Below is a small trained network, with its code and all its weights. Each question gives an input and a class and asks what happens when units are switched off, that is, made to give their printed mean instead of their output.

import numpy as np


def w(rows, s, z=0):
    codes = np.array(rows[::2]) - 128.0
    scale = np.full(codes.shape[1], s)
    scale[-1] = z or s
    return codes * scale


def norm(h):
    return h / np.sqrt((h * h).mean(-1, keepdims=True) + 1e-5)


def f(y):
    return np.maximum(y, 0)


def log_softmax(a):
    a = a - a.max(-1, keepdims=True)
    return a - np.log(np.exp(a).sum(-1, keepdims=True))


def net(x, mask):
    res = np.array(x, float).reshape(1, 6) / 4 @ E
    u = 0
    for l in range(4):
        y = f(norm(res) @ A[l][:, :-1].T + A[l][:, -1])
        res = res + np.where(mask[u : u + 8], y, B[l][:, -1]) @ B[l][:, :-1]
        u += 8
    return log_softmax(norm(res)[-1] @ U[:, :-1].T + U[:, -1])


A, B = {}, {}
E = w([
[130,106,101,97],'x0',
[131,81,247,98],'x1',
[123,129,116,119],'x2',
[99,67,111,159],'x3',
[184,161,161,96],'x4',
[111,140,112,122],'x5',
],0.011)
A[0] = w([
[62,110,212,85,203],'0.n1',
[169,140,72,175,253],'0.n2',
[220,26,170,175,199],'0.n3',
[249,98,84,212,171],'0.n4',
[106,60,84,194,211],'0.n5',
[6,163,116,35,106],'0.n6',
[254,85,84,153,103],'0.n7',
[160,175,211,126,6],'0.n8',
],0.0074,0.003)
B[0] = w([
[95,67,182,101,250],'0.n1',
[139,212,96,101,254],'0.n2',
[54,125,115,91,231],'0.n3',
[144,206,72,146,210],'0.n4',
[117,2,105,160,252],'0.n5',
[148,119,162,121,173],'0.n6',
[114,188,111,132,175],'0.n7',
[167,117,101,189,177],'0.n8',
],0.008,0.0044)
A[1] = w([
[109,188,81,235,4],'1.n1',
[145,81,101,233,59],'1.n2',
[74,98,35,209,162],'1.n3',
[80,53,101,139,93],'1.n4',
[122,46,95,152,98],'1.n5',
[111,4,129,130,119],'1.n6',
[81,71,217,222,144],'1.n7',
[97,255,100,118,114],'1.n8',
],0.0067,0.0027)
B[1] = w([
[56,90,71,159,186],'1.n1',
[194,188,66,168,166],'1.n2',
[195,117,62,173,253],'1.n3',
[127,196,172,109,191],'1.n4',
[183,94,154,173,180],'1.n5',
[74,234,110,93,222],'1.n6',
[102,99,123,26,219],'1.n7',
[1,196,168,176,219],'1.n8',
],0.0075,0.0049)
A[2] = w([
[202,183,94,127,70],'2.n1',
[139,110,225,166,121],'2.n2',
[23,33,168,81,133],'2.n3',
[255,90,118,71,176],'2.n4',
[159,94,200,19,4],'2.n5',
[196,133,254,109,28],'2.n6',
[175,212,36,122,164],'2.n7',
[123,88,217,196,19],'2.n8',
],0.0096,0.0033)
B[2] = w([
[70,188,254,121,165],'2.n1',
[116,111,65,94,169],'2.n2',
[102,138,180,67,245],'2.n3',
[156,147,68,181,156],'2.n4',
[190,170,108,138,212],'2.n5',
[182,67,47,177,188],'2.n6',
[67,223,213,148,253],'2.n7',
[151,130,123,68,143],'2.n8',
],0.0099,0.0074)
A[3] = w([
[117,70,132,167,221],'3.n1',
[132,150,195,60,5],'3.n2',
[132,96,52,166,18],'3.n3',
[74,233,36,157,122],'3.n4',
[134,109,75,182,97],'3.n5',
[118,134,106,78,84],'3.n6',
[181,137,250,114,161],'3.n7',
[229,76,145,129,220],'3.n8',
],0.012,0.0028)
B[3] = w([
[226,35,215,89,140],'3.n1',
[162,211,104,109,173],'3.n2',
[238,136,95,137,147],'3.n3',
[96,37,136,193,252],'3.n4',
[252,65,46,129,153],'3.n5',
[148,165,166,119,145],'3.n6',
[254,86,15,152,179],'3.n7',
[180,131,51,96,161],'3.n8',
],0.0069,0.012)
U = w([
[47,174,105,179,177],'0',
[175,70,45,141,213],'1',
[138,119,142,9,225],'2',
[29,3,208,8,1],'3',
[103,254,193,131,32],'4',
],0.0099,0.005)

Each question gives the input, the list of numbers given to net, and the class t.
The units are the neurons (one row each of A and B). Each row of codes is followed by its name. A weight is (code - 128) times the scale printed after its matrix; where a second scale follows, it is the last column's (A, B and U).
mask holds one flag per neuron, layer by layer. A switched-off neuron (its flag False) gives its mean, the last column of its row in B, instead of its output. The means were averaged over made-up inputs and are rounded, as every weight is.
A unit's drop is (log p(t) with every unit on - log p(t) with that unit switched off) / (log p(t) with every unit on - log p(t) with every unit switched off).
The circuit of an input: a set's keep is (log p(t) with only the set's units on - log p(t) with every unit switched off) / (log p(t) with every unit on - log p(t) with every unit switched off). Starting from the 12 units with the biggest drops (on a tie, the unit counted first), units are removed one at a time, each time the one whose removal leaves the highest keep (on an exact tie, the one counted first), for as long as the keep stays at least 0.8.
units of the circuit, in order: the units of the circuit, biggest drop first
k most important neurons: the k neurons with the biggest drops, biggest first
top k neurons in layer l: the k neurons of layer l with the biggest drops, biggest first
drop when u is switched off: that unit's drop, to one decimal
input [-7,5,0,-1,5,-8], class 1: units of the circuit, in order => [2.n6]
input [-4,1,-8,6,3,-8], class 2: 2 most important neurons => [0.n3 2.n7]
input [-2,5,-7,5,3,3], class 2: 2 most important neurons => [3.n4 2.n5]
input [-2,1,2,5,-1,6], class 3: 3 most important neurons => [0.n5 2.n7 2.n5]
input [5,-8,6,-3,7,-5], class 4: 2 most important neurons => [2.n7 2.n1]
input [1,8,8,-2,-3,5], class 2: top 2 neurons in layer 1 => [1.n8 1.n1]
input [-8,1,1,5,-6,5], class 3: 2 most important neurons => [1.n7 0.n4]
input [8,4,-5,0,-4,7], class 2: top 3 neurons in layer 3 => [3.n4 3.n2 3.n7]
input [-5,1,7,2,-2,0], class 3: 2 most important neurons => [0.n5 2.n5]
input [-7,4,-4,-5,-1,5], class 2: drop when 2.n3 is switched off => 0.1
input [-8,1,-8,0,-8,2], class 2: drop when 3.n4 is switched off => 0.2
input [-7,5,-3,2,-7,-2], class 3: drop when 2.n3 is switched off => -0.1
input [-8,1,-4,2,-6,0], class 3: 3 most important neurons => [1.n7 2.n7 0.n5]
input [3,-2,4,2,7,-6], class 0: most important neuron => [1.n8]
